Below are the code and all the weights of a small trained network. Each question names an input and a class and asks about switching units off, where a switched-off unit gives its printed mean instead of its output.

import numpy as np


def w(rows, s, z=0):
    codes = np.array(rows[::2]) - 128.0
    scale = np.full(codes.shape[1], s)
    scale[-1] = z or s
    return codes * scale


def norm(h):
    return h / np.sqrt((h * h).mean(-1, keepdims=True) + 1e-5)


def f(y):
    return y / 2 * (1 + np.tanh(0.7978845608 * (y + 0.044715 * y**3)))


def log_softmax(a):
    a = a - a.max(-1, keepdims=True)
    return a - np.log(np.exp(a).sum(-1, keepdims=True))


def net(x, mask):
    res = np.array(x, float).reshape(1, 8) / 4 @ E
    u = 0
    for l in range(2):
        y = f(norm(res) @ A[l][:, :-1].T + A[l][:, -1])
        res = res + np.where(mask[u : u + 3], y, B[l][:, -1]) @ B[l][:, :-1]
        u += 3
    return log_softmax(norm(res)[-1] @ U[:, :-1].T + U[:, -1])


A, B = {}, {}
E = w([
[129,124,111,120,134,132,122,128,147,127],'x0',
[128,126,132,128,125,130,124,118,126,129],'x1',
[123,124,123,117,133,126,131,131,135,129],'x2',
[10,194,171,170,127,186,107,111,176,182],'x3',
[125,134,141,133,119,122,133,129,102,126],'x4',
[133,58,92,185,165,2,59,126,133,137],'x5',
[136,127,119,132,122,135,120,136,131,136],'x6',
[120,130,38,187,234,204,185,141,42,107],'x7',
],0.0083)
A[0] = w([
[206,164,205,15,3,137,144,101,187,71,55],'0.n0',
[129,102,174,160,66,53,113,137,204,97,5],'0.n1',
[109,170,187,84,55,167,93,140,157,73,50],'0.n2',
],0.0065,0.0033)
B[0] = w([
[146,43,201,166,162,143,94,164,126,62,253],'0.n0',
[196,174,122,144,93,81,189,83,112,251,187],'0.n1',
[54,182,130,98,202,90,114,187,186,142,169],'0.n2',
],0.014,0.0063)
A[1] = w([
[70,171,179,126,111,102,95,125,196,166,10],'1.n0',
[1,142,97,192,128,175,141,111,143,212,67],'1.n1',
[158,200,110,92,82,243,196,101,132,90,254],'1.n2',
],0.009,0.0025)
B[1] = w([
[78,202,5,104,70,181,23,103,39,110,193],'1.n0',
[158,118,232,166,193,91,166,169,178,170,255],'1.n1',
[123,148,98,27,57,145,184,94,141,115,237],'1.n2',
],0.014,0.0058)
U = w([
[143,54,239,174,209,138,127,194,160,75,252],'0',
[31,186,166,62,107,195,49,186,152,79,85],'1',
[235,63,145,94,33,47,133,106,138,165,96],'2',
[106,207,112,160,78,94,86,85,129,231,53],'3',
[150,89,70,26,65,201,200,115,97,12,120],'4',
[97,187,190,53,131,173,249,152,181,177,110],'5',
[138,79,25,171,186,99,163,126,78,79,115],'6',
],0.014,0.0038)

Each question gives the input, the list of numbers given to net, and the class t.
The units are the neurons (one row each of A and B). Each row of codes is followed by its name. A weight is (code - 128) times the scale printed after its matrix; where a second scale follows, it is the last column's (A, B and U).
mask holds one flag per neuron, layer by layer. A switched-off neuron (its flag False) gives its mean, the last column of its row in B, instead of its output. The means were averaged over made-up inputs and are rounded, as every weight is.
A unit's drop is (log p(t) with every unit on - log p(t) with that unit switched off) / (log p(t) with every unit on - log p(t) with every unit switched off).
The circuit of an input: a set's keep is (log p(t) with only the set's units on - log p(t) with every unit switched off) / (log p(t) with every unit on - log p(t) with every unit switched off). Starting from all 6 units, units are removed one at a time, each time the one whose removal leaves the highest keep (on an exact tie, the one counted first), for as long as the keep stays at least 0.8.
circuit, biggest first: the units of the circuit, biggest drop first
top k neurons: the k neurons with the biggest drops, biggest first
k most important neurons of layer l: the k neurons of layer l with the biggest drops, biggest first
drop when u is switched off: that unit's drop, to one decimal
input [0,-3,4,-8,-3,-2,2,0], class 0: circuit, biggest first -> 1.n2
input [-2,-5,6,3,-8,-7,0,-6], class 1: top 3 neurons -> 0.n2, 1.n0, 1.n1
input [-5,3,8,5,5,-1,4,-2], class 1: top 2 neurons -> 1.n0, 0.n1
input [8,-6,0,6,0,8,0,0], class 3: top 2 neurons -> 1.n0, 0.n0
input [6,8,-2,2,2,-2,-2,-8], class 1: top 2 neurons -> 0.n2, 1.n0
input [-1,2,3,1,1,4,0,-2], class 3: 2 most important neurons of layer 1 -> 1.n2, 1.n1
input [-4,5,-4,-6,8,0,-6,4], class 4: top 4 neurons -> 0.n0, 0.n2, 1.n1, 0.n1
input [3,8,7,5,5,-2,1,0], class 1: 2 most important neurons of layer 0 -> 0.n1, 0.n2
input [3,8,-5,0,-2,-3,1,-6], class 0: top 2 neurons -> 0.n0, 1.n2
input [5,4,-3,6,-8,6,-5,-4], class 3: top 2 neurons -> 1.n0, 0.n1
input [1,-5,4,8,7,1,1,-1], class 3: 2 most important neurons of layer 1 -> 1.n0, 1.n1
input [7,1,-8,4,1,-2,3,0], class 1: top 3 neurons -> 1.n0, 0.n2, 0.n1
input [-3,-4,4,0,-3,-7,8,4], class 4: top 3 neurons -> 1.n2, 0.n2, 0.n1
input [5,7,7,-3,-1,-2,8,-6], class 0: circuit, biggest first -> 0.n0
input [0,1,-4,2,7,-4,5,-8], class 1: top 2 neurons -> 0.n2, 1.n0
input [-5,-6,-2,1,2,-1,-5,0], class 1: drop when 1.n0 is switched off -> 0.7
input [-1,-6,1,-4,-1,0,-3,4], class 4: drop when 1.n2 is switched off -> 0.0
input [1,1,6,5,-5,8,-5,-3], class 3: drop when 1.n0 is switched off -> 0.1
